Here is a tiny trained network, its code and every weight. The questions are about switching its units off for an input and a class, where a switched-off unit gives its printed mean instead of its output.

import numpy as np


def w(rows, s, z=0):
    codes = np.array(rows[::2]) - 128.0
    scale = np.full(codes.shape[1], s)
    scale[-1] = z or s
    return codes * scale


def f(y):
    return y / 2 * (1 + np.tanh(0.7978845608 * (y + 0.044715 * y**3)))


def log_softmax(a):
    a = a - a.max(-1, keepdims=True)
    return a - np.log(np.exp(a).sum(-1, keepdims=True))


def net(x, mask):
    res = np.array(x, float).reshape(1, 8) / 4 @ E
    y = f(res @ A[0][:, :-1].T + A[0][:, -1])
    res = res + np.where(mask, y, B[0][:, -1]) @ B[0][:, :-1]
    return log_softmax(res[-1] @ U[:, :-1].T + U[:, -1])


A, B = {}, {}
E = w([
[111,143,144,130,110,135,128,132,111,128],'x0',
[100,130,130,115,114,129,113,133,136,131],'x1',
[98,110,13,117,100,155,187,125,92,152],'x2',
[185,31,145,90,60,161,78,148,77,138],'x3',
[118,117,118,119,113,116,115,122,156,137],'x4',
[121,144,105,72,119,95,95,1,106,83],'x5',
[117,106,118,140,142,120,113,116,131,140],'x6',
[160,134,123,142,155,140,151,140,100,104],'x7',
],0.013)
A[0] = w([
[104,124,68,160,79,124,184,183,143,192,233],'n0',
[148,89,187,168,116,132,141,223,130,184,238],'n1',
[60,161,61,108,155,184,211,114,159,141,107],'n2',
[167,36,205,149,115,123,57,217,142,101,149],'n3',
[84,160,119,190,134,152,214,168,159,183,96],'n4',
[101,86,128,192,131,124,153,200,176,153,255],'n5',
[90,209,209,156,227,85,94,128,229,66,198],'n6',
[125,168,81,58,159,58,139,2,53,138,139],'n7',
[147,146,74,79,128,90,106,45,132,55,221],'n8',
[140,110,178,87,133,119,72,83,80,82,131],'n9',
[185,154,159,128,120,74,77,90,107,75,167],'n10',
[72,172,53,129,146,113,175,89,123,78,178],'n11',
[145,45,46,66,51,173,160,135,57,180,53],'n12',
[60,136,70,131,103,109,197,68,90,119,128],'n13',
],0.0085,0.0044)
B[0] = w([
[131,165,86,172,152,102,155,178,152,150,196],'n0',
[128,123,213,168,173,44,156,246,188,68,232],'n1',
[108,47,106,202,96,123,129,166,201,129,183],'n2',
[146,93,172,65,15,80,146,211,189,94,229],'n3',
[152,170,50,164,144,223,155,130,163,133,186],'n4',
[139,235,97,247,183,36,169,154,199,127,208],'n5',
[109,211,127,73,164,61,72,108,27,125,251],'n6',
[140,30,150,116,142,126,174,86,135,126,209],'n7',
[104,123,207,60,123,102,100,85,101,97,199],'n8',
[141,95,128,117,47,189,124,56,95,144,173],'n9',
[121,119,90,87,82,128,85,83,105,135,177],'n10',
[55,94,154,90,116,111,250,150,149,99,193],'n11',
[128,254,96,86,201,40,91,106,48,132,203],'n12',
[81,68,222,182,123,106,193,169,105,130,183],'n13',
],0.0083,0.016)
U = w([
[155,236,124,153,197,67,116,168,102,120,224],'0',
[113,2,214,142,75,94,216,174,179,54,194],'1',
[81,147,115,19,174,123,160,54,8,156,143],'2',
[231,39,155,107,7,231,50,55,110,86,61],'3',
[99,140,62,201,158,204,228,153,183,172,4],'4',
],0.007,0.0025)

Each question gives the input, the list of numbers given to net, and the class t.
The units are the neurons (one row each of A and B). Each row of codes is followed by its name. A weight is (code - 128) times the scale printed after its matrix; where a second scale follows, it is the last column's (A, B and U).
mask holds one flag per neuron, in row order. A switched-off neuron (its flag False) gives its mean, the last column of its row in B, instead of its output. The means were averaged over made-up inputs and are rounded, as every weight is.
A unit's drop is (log p(t) with every unit on - log p(t) with that unit switched off) / (log p(t) with every unit on - log p(t) with every unit switched off).
The circuit of an input: a set's keep is (log p(t) with only the set's units on - log p(t) with every unit switched off) / (log p(t) with every unit on - log p(t) with every unit switched off). Starting from the 12 units with the biggest drops (on a tie, the unit counted first), units are removed one at a time, each time the one whose removal leaves the highest keep (on an exact tie, the one counted first), for as long as the keep stays at least 0.8.
units of the circuit, in order: the units of the circuit, biggest drop first
most important unit: the unit with the biggest drop
k most important neurons: the k neurons with the biggest drops, biggest first
drop of u: that unit's drop, to one decimal
input [0,-6,0,-4,8,2,2,-4], class 2: units of the circuit, in order : [n1 n5]
input [-8,5,3,1,3,2,-5,-4], class 2: most important unit : n1
input [4,-6,8,-7,-7,1,0,-7], class 1: 4 most important neurons : [n13 n11 n7 n2]
input [-6,2,1,-4,-6,-4,2,2], class 4: units of the circuit, in order : [n12 n4]
input [-6,-3,-7,0,8,3,-6,-6], class 2: 2 most important neurons : [n6 n2]
input [-5,-5,0,6,7,7,-4,-8], class 3: 2 most important neurons : [n6 n9]
input [-8,-5,0,7,0,4,-7,-8], class 3: 2 most important neurons : [n6 n9]
input [2,8,0,-6,-5,6,8,2], class 2: 3 most important neurons : [n6 n1 n3]
input [-6,-1,3,0,7,0,0,-5], class 4: 3 most important neurons : [n6 n3 n1]
input [4,2,-1,-3,-5,7,-6,-5], class 2: 2 most important neurons : [n1 n3]
input [2,-2,7,-1,-3,0,5,-2], class 4: 2 most important neurons : [n3 n1]
input [1,-8,1,2,-3,-7,-8,3], class 0: 3 most important neurons : [n5 n7 n11]
input [7,-1,1,-2,6,0,-3,0], class 4: 2 most important neurons : [n3 n1]
input [3,-6,7,4,1,-3,2,6], class 0: units of the circuit, in order : [n12]
input [0,7,2,5,-4,-8,1,4], class 0: 2 most important neurons : [n12 n5]
input [7,-4,5,-1,-4,-5,1,-2], class 4: 2 most important neurons : [n6 n4]
input [4,-7,-4,6,-1,1,0,2], class 3: drop of n11 : 0.1
input [5,-7,-1,3,-3,1,-8,-1], class 3: drop of n5 : 0.1
input [5,-6,-2,-8,-6,7,-6,3], class 2: drop of n6 : 0.5
input [-3,3,1,5,6,-5,3,-2], class 0: most important unit : n12
